Below are the code and all the weights of a small trained network. Each question names an input and a class and asks about switching units off, where a switched-off unit gives its printed mean instead of its output.

import numpy as np


def w(rows, s, z=0):
    codes = np.array(rows[::2]) - 128.0
    scale = np.full(codes.shape[1], s)
    scale[-1] = z or s
    return codes * scale


def norm(h):
    return h / np.sqrt((h * h).mean(-1, keepdims=True) + 1e-5)


def f(y):
    return y / 2 * (1 + np.tanh(0.7978845608 * (y + 0.044715 * y**3)))


def log_softmax(a):
    a = a - a.max(-1, keepdims=True)
    return a - np.log(np.exp(a).sum(-1, keepdims=True))


def net(x, mask):
    res = np.array(x, float).reshape(1, 7) / 4 @ E
    u = 0
    for l in range(2):
        y = f(norm(res) @ A[l][:, :-1].T + A[l][:, -1])
        res = res + np.where(mask[u : u + 11], y, B[l][:, -1]) @ B[l][:, :-1]
        u += 11
    return log_softmax(norm(res)[-1] @ U[:, :-1].T + U[:, -1])


A, B = {}, {}
E = w([
[143,69,133,4,162,179,158,39,53,232,46],'x0',
[175,189,46,61,116,110,114,155,131,185,94],'x1',
[91,159,185,138,88,209,208,196,160,168,152],'x2',
[181,76,107,92,155,149,109,132,98,97,82],'x3',
[229,133,175,127,174,173,105,127,135,118,191],'x4',
[170,87,111,141,118,165,118,175,114,86,72],'x5',
[125,126,135,170,92,74,93,91,76,97,110],'x6',
],0.0046)
A[0] = w([
[146,161,44,111,164,42,66,93,144,57,103,4],'0.n1',
[127,174,126,188,124,100,82,156,149,69,177,44],'0.n2',
[67,101,179,130,158,87,132,30,129,105,168,79],'0.n3',
[140,14,76,78,110,165,119,198,129,70,42,145],'0.n4',
[243,122,123,2,216,202,118,128,161,152,144,160],'0.n5',
[157,164,35,90,126,84,84,164,145,129,116,176],'0.n6',
[161,78,71,149,160,134,83,132,112,45,73,94],'0.n7',
[161,152,217,250,108,154,125,167,161,105,209,129],'0.n8',
[114,136,91,203,96,20,39,148,114,30,122,85],'0.n9',
[120,105,78,197,88,81,75,132,80,89,105,33],'0.n10',
[150,126,85,38,123,160,167,122,110,108,84,99],'0.n11',
],0.006,0.0037)
B[0] = w([
[183,118,132,115,67,224,210,131,128,136,41,173],'0.n1',
[50,31,137,174,128,122,62,175,52,70,117,181],'0.n2',
[123,82,110,187,237,44,73,25,42,192,34,165],'0.n3',
[163,198,130,165,57,109,77,90,25,133,6,202],'0.n4',
[230,102,59,14,203,106,191,96,187,27,203,253],'0.n5',
[211,141,135,108,121,78,43,29,69,144,46,196],'0.n6',
[169,84,47,125,74,2,89,121,105,204,201,176],'0.n7',
[78,177,229,229,132,164,97,149,80,124,80,234],'0.n8',
[234,63,1,67,81,96,144,147,90,195,83,228],'0.n9',
[188,105,80,90,112,96,200,98,172,179,163,158],'0.n10',
[132,131,165,131,106,220,98,120,103,96,89,174],'0.n11',
],0.005,0.0064)
A[1] = w([
[52,221,84,151,151,48,143,137,205,160,191,154],'1.n1',
[121,37,129,184,86,80,49,114,49,189,96,3],'1.n2',
[238,111,116,12,165,170,129,92,90,112,150,59],'1.n3',
[119,195,78,154,81,79,126,209,252,157,226,50],'1.n4',
[181,157,37,158,77,65,71,236,129,107,169,68],'1.n5',
[97,240,53,75,72,151,148,230,210,92,92,110],'1.n6',
[68,118,186,78,136,178,183,138,144,136,133,116],'1.n7',
[208,171,52,63,163,57,39,74,133,154,131,178],'1.n8',
[134,136,156,189,54,123,89,128,41,211,80,171],'1.n9',
[162,56,133,188,169,63,2,69,62,100,133,210],'1.n10',
[177,170,49,53,79,55,96,102,178,152,145,133],'1.n11',
],0.0054,0.003)
B[1] = w([
[174,61,95,96,89,102,116,65,18,128,15,135],'1.n1',
[75,151,154,136,224,85,109,77,181,124,189,199],'1.n2',
[130,56,3,92,77,39,177,144,115,217,136,225],'1.n3',
[118,114,170,199,200,57,38,10,71,88,101,129],'1.n4',
[70,93,186,155,204,75,58,9,79,120,127,171],'1.n5',
[174,76,152,118,163,113,81,71,89,138,75,141],'1.n6',
[172,144,86,99,142,72,122,153,129,113,145,137],'1.n7',
[156,138,107,104,34,197,167,131,83,120,22,254],'1.n8',
[53,175,170,108,120,172,124,163,209,192,144,225],'1.n9',
[115,80,126,129,167,59,84,6,71,119,97,251],'1.n10',
[224,116,66,53,47,216,210,162,108,150,57,200],'1.n11',
],0.0064,0.0079)
U = w([
[106,99,49,35,153,106,221,222,234,146,254,80],'0',
[235,61,3,36,67,80,154,65,71,168,70,212],'1',
[64,241,195,176,34,229,128,244,141,116,115,141],'2',
[196,200,191,117,215,195,164,210,223,73,215,1],'3',
[67,102,189,216,205,52,13,38,56,121,93,113],'4',
],0.0087,0.0062)

Each question gives the input, the list of numbers given to net, and the class t.
The units are the neurons (one row each of A and B). Each row of codes is followed by its name. A weight is (code - 128) times the scale printed after its matrix; where a second scale follows, it is the last column's (A, B and U).
mask holds one flag per neuron, layer by layer. A switched-off neuron (its flag False) gives its mean, the last column of its row in B, instead of its output. The means were averaged over made-up inputs and are rounded, as every weight is.
A unit's drop is (log p(t) with every unit on - log p(t) with that unit switched off) / (log p(t) with every unit on - log p(t) with every unit switched off).
unit that matters most: the unit with the biggest drop
k most important neurons: the k neurons with the biggest drops, biggest first
top k neurons in layer l: the k neurons of layer l with the biggest drops, biggest first
drop when u is switched off: that unit's drop, to one decimal
input [-5,6,8,-1,2,7,6], class 2: unit that matters most	0.n8
input [-6,6,-5,-6,8,-4,-2], class 4: 2 most important neurons	0.n2; 0.n8
input [-1,-3,2,2,-8,0,-7], class 2: 2 most important neurons	0.n5; 0.n4
input [-4,-2,7,1,-5,-5,7], class 4: 3 most important neurons	0.n1; 1.n11; 1.n8
input [1,-3,-3,-3,-7,-7,-4], class 4: 2 most important neurons	0.n3; 0.n5
input [-8,-1,-6,4,8,0,4], class 4: 4 most important neurons	0.n8; 0.n2; 0.n5; 1.n5
input [-4,1,3,8,6,-3,-1], class 3: top 4 neurons in layer 0	0.n8; 0.n9; 0.n5; 0.n3
input [-5,-4,-5,5,5,1,7], class 4: top 2 neurons in layer 0	0.n5; 0.n2
input [-2,-2,8,-2,-2,-6,-2], class 2: top 2 neurons in layer 0	0.n8; 0.n5
input [-5,-2,5,3,-7,5,-5], class 2: 2 most important neurons	0.n5; 1.n10
input [-1,-3,8,7,6,-4,-6], class 3: top 2 neurons in layer 0	0.n8; 0.n9
input [6,-7,3,-2,-1,-8,1], class 4: drop when 1.n6 is switched off	0.0
input [1,-3,7,-3,-5,5,-4], class 2: drop when 0.n5 is switched off	0.1
input [-7,1,8,4,4,1,-2], class 2: drop when 0.n8 is switched off	0.5
input [7,-7,7,-6,7,2,1], class 3: drop when 0.n9 is switched off	0.2
input [1,-5,7,-5,-1,-4,0], class 2: unit that matters most	1.n10
